Here is a tiny trained network, its code and every weight. The questions are about switching its units off for an input and a target symbol, where a switched-off unit gives its printed mean instead of its output.

import numpy as np


def w(rows, s, z=0):
    codes = np.array(rows[::2]) - 128.0
    scale = np.full(codes.shape[1], s)
    scale[-1] = z or s
    return codes * scale


def norm(h):
    return h / np.sqrt((h * h).mean(-1, keepdims=True) + 1e-5)


def f(y):
    return np.maximum(y, 0)


def softmax(a):
    e = np.exp(a - a.max(-1, keepdims=True))
    return e / e.sum(-1, keepdims=True)


def log_softmax(a):
    a = a - a.max(-1, keepdims=True)
    return a - np.log(np.exp(a).sum(-1, keepdims=True))


def net(x, mask):
    ids = ['αβγδεζηθμξτφω'.index(c) for c in x.split()]
    T = len(ids)
    res = E[ids] + P[:T]
    r = norm(res)
    for j in range(2):
        rows = slice(3 * j, 3 * j + 3)
        q, k, v = (r @ M[0][rows].T for M in (Q, K, V))
        z = softmax(np.where(np.tri(T) > 0, q @ k.T / 3**0.5, -1e9)) @ v
        o = O[0][rows]
        res = res + np.where(mask[j], z, o[:, -1]) @ o[:, :-1]
    y = f(norm(res) @ A[0][:, :-1].T + A[0][:, -1])
    res = res + np.where(mask[2:14], y, B[0][:, -1]) @ B[0][:, :-1]
    return log_softmax(norm(res)[-1] @ U[:, :-1].T + U[:, -1])


Q, K, V, O, A, B = {}, {}, {}, {}, {}, {}
E = w([
[81,163,106],'α',
[75,74,114],'β',
[80,72,160],'γ',
[142,134,109],'δ',
[70,130,6],'ε',
[118,123,129],'ζ',
[119,183,45],'η',
[84,153,27],'θ',
[127,158,108],'μ',
[110,62,139],'ξ',
[115,88,155],'τ',
[140,144,108],'φ',
[111,95,140],'ω',
],0.016)
P = w([
[184,125,190],'0',
[49,203,93],'1',
[233,92,32],'2',
[145,110,135],'3',
[34,175,113],'4',
[243,104,11],'5',
[150,105,136],'6',
[43,145,117],'7',
[241,97,25],'8',
[155,110,148],'9',
[49,126,119],'10',
],0.013)
Q[0] = w([
[191,96,209],'H1',
[163,191,141],'H1',
[86,124,193],'H1',
[160,205,101],'H2',
[254,104,106],'H2',
[167,85,88],'H2',
],0.018)
K[0] = w([
[253,147,155],'H1',
[206,168,251],'H1',
[153,57,121],'H1',
[179,224,102],'H2',
[240,189,248],'H2',
[207,91,181],'H2',
],0.014)
V[0] = w([
[120,109,174],'H1',
[92,151,189],'H1',
[216,116,127],'H1',
[99,87,4],'H2',
[97,22,166],'H2',
[234,98,104],'H2',
],0.015)
O[0] = w([
[103,86,108,81],'H1',
[85,91,133,119],'H1',
[157,180,69,2],'H1',
[97,24,86,213],'H2',
[239,103,180,165],'H2',
[154,173,8,121],'H2',
],0.015,0.0085)
A[0] = w([
[141,139,146,60],'N1',
[217,49,212,158],'N2',
[108,134,159,95],'N3',
[27,57,156,113],'N4',
[9,148,240,79],'N5',
[70,149,127,2],'N6',
[157,145,183,20],'N7',
[139,115,131,11],'N8',
[227,156,167,131],'N9',
[85,197,142,119],'N10',
[124,215,106,53],'N11',
[107,192,143,62],'N12',
],0.015,0.0031)
B[0] = w([
[141,140,122,134],'N1',
[5,156,93,223],'N2',
[95,130,117,139],'N3',
[192,169,102,253],'N4',
[29,144,240,202],'N5',
[137,125,170,139],'N6',
[181,135,105,147],'N7',
[114,138,133,128],'N8',
[183,60,176,199],'N9',
[109,160,68,140],'N10',
[166,148,145,149],'N11',
[121,121,71,137],'N12',
],0.031,0.011)
U = w([
[56,204,185,255],'α',
[60,95,139,205],'β',
[93,88,159,139],'γ',
[152,201,128,23],'δ',
[121,47,59,83],'ε',
[196,157,154,155],'ζ',
[108,154,100,36],'η',
[110,107,81,40],'θ',
[131,251,114,78],'μ',
[149,38,144,31],'ξ',
[165,118,162,42],'τ',
[147,216,122,53],'φ',
[162,100,158,36],'ω',
],0.013,0.0036)

Each question gives the input, a string of symbols that net reads in full, and the target symbol t.
The units are the heads (3 rows each of Q, K, V and O) and the neurons (one row each of A and B). Each row of codes is followed by its name. A weight is (code - 128) times the scale printed after its matrix; where a second scale follows, it is the last column's (O, A, B and U).
mask holds one flag per unit, heads first, then neurons. A switched-off unit (its flag False) gives its mean, the last column of its rows in O or B, instead of its output. The means were averaged over made-up inputs and are rounded, as every weight is.
A unit's drop is (log p(t) with every unit on - log p(t) with that unit switched off) / (log p(t) with every unit on - log p(t) with every unit switched off).
The circuit of an input: a set's keep is (log p(t) with only the set's units on - log p(t) with every unit switched off) / (log p(t) with every unit on - log p(t) with every unit switched off). Starting from the 12 units with the biggest drops (on a tie, the unit counted first), units are removed one at a time, each time the one whose removal leaves the highest keep (on an exact tie, the one counted first), for as long as the keep stays at least 0.8.
units of the circuit, in order: the units of the circuit, biggest drop first
most important unit: the unit with the biggest drop
top k neurons: the k neurons with the biggest drops, biggest first
which heads matter: for each layer, one digit per head in row order, 1 if its drop is at least 0.15 and else 0, layers parted by /
drop when u is switched off: that unit's drop, to one decimal
input ε μ ζ φ μ ξ, target ε: units of the circuit, in order => [H2, N2]
input ζ ω ω, target ζ: units of the circuit, in order => [H2, N9]
input μ η γ ξ ε γ, target μ: units of the circuit, in order => [H2]
input ε ε η ξ ζ α τ ε μ, target ε: units of the circuit, in order => [H2, N4, N2]
input ε α γ, target ε: which heads matter => 01
input α β μ ξ, target ξ: top 3 neurons => [N9, N5, N4]
input ε μ φ τ ε ζ, target ε: top 2 neurons => [N5, N4]
input α β ε τ μ ξ α ζ β, target α: top 2 neurons => [N2, N5]
input ξ α γ ζ, target ζ: which heads matter => 11
input ζ ζ ξ β μ δ, target ζ: which heads matter => 01
input μ β α ε, target ε: top 4 neurons => [N2, N4, N9, N5]
input μ ζ μ ξ, target ξ: which heads matter => 11
input α φ α ε ε ε, target α: top 2 neurons => [N5, N4]
input ε φ ζ η ε ε γ τ δ, target ε: top 2 neurons => [N4, N2]
input ζ β γ, target ζ: top 2 neurons => [N9, N5]
input ε δ ζ β ζ η, target ε: most important unit => H2
input ε β ξ δ ε ξ α α ζ, target ε: top 2 neurons => [N4, N2]
input ε τ ζ ω ε μ μ φ ξ, target ε: top 2 neurons => [N5, N4]
input ξ β ω β β ζ δ ε ζ, target ξ: top 2 neurons => [N9, N4]
input ε ω τ η α θ θ ξ μ, target ε: units of the circuit, in order => [H2]
input ε ε η α μ ζ ε φ θ, target ε: top 3 neurons => [N2, N5, N4]
input ε ε θ, target ε: top 2 neurons => [N2, N5]
input ε β α, target ε: top 2 neurons => [N2, N5]
input ε θ μ ξ μ τ, target ε: drop when N10 is switched off => 0.0
input ζ μ β ε τ ζ μ ζ β, target ζ: drop when H2 is switched off => 1.0
input μ ε μ ε γ ε ε β ζ, target μ: drop when H2 is switched off => 0.7
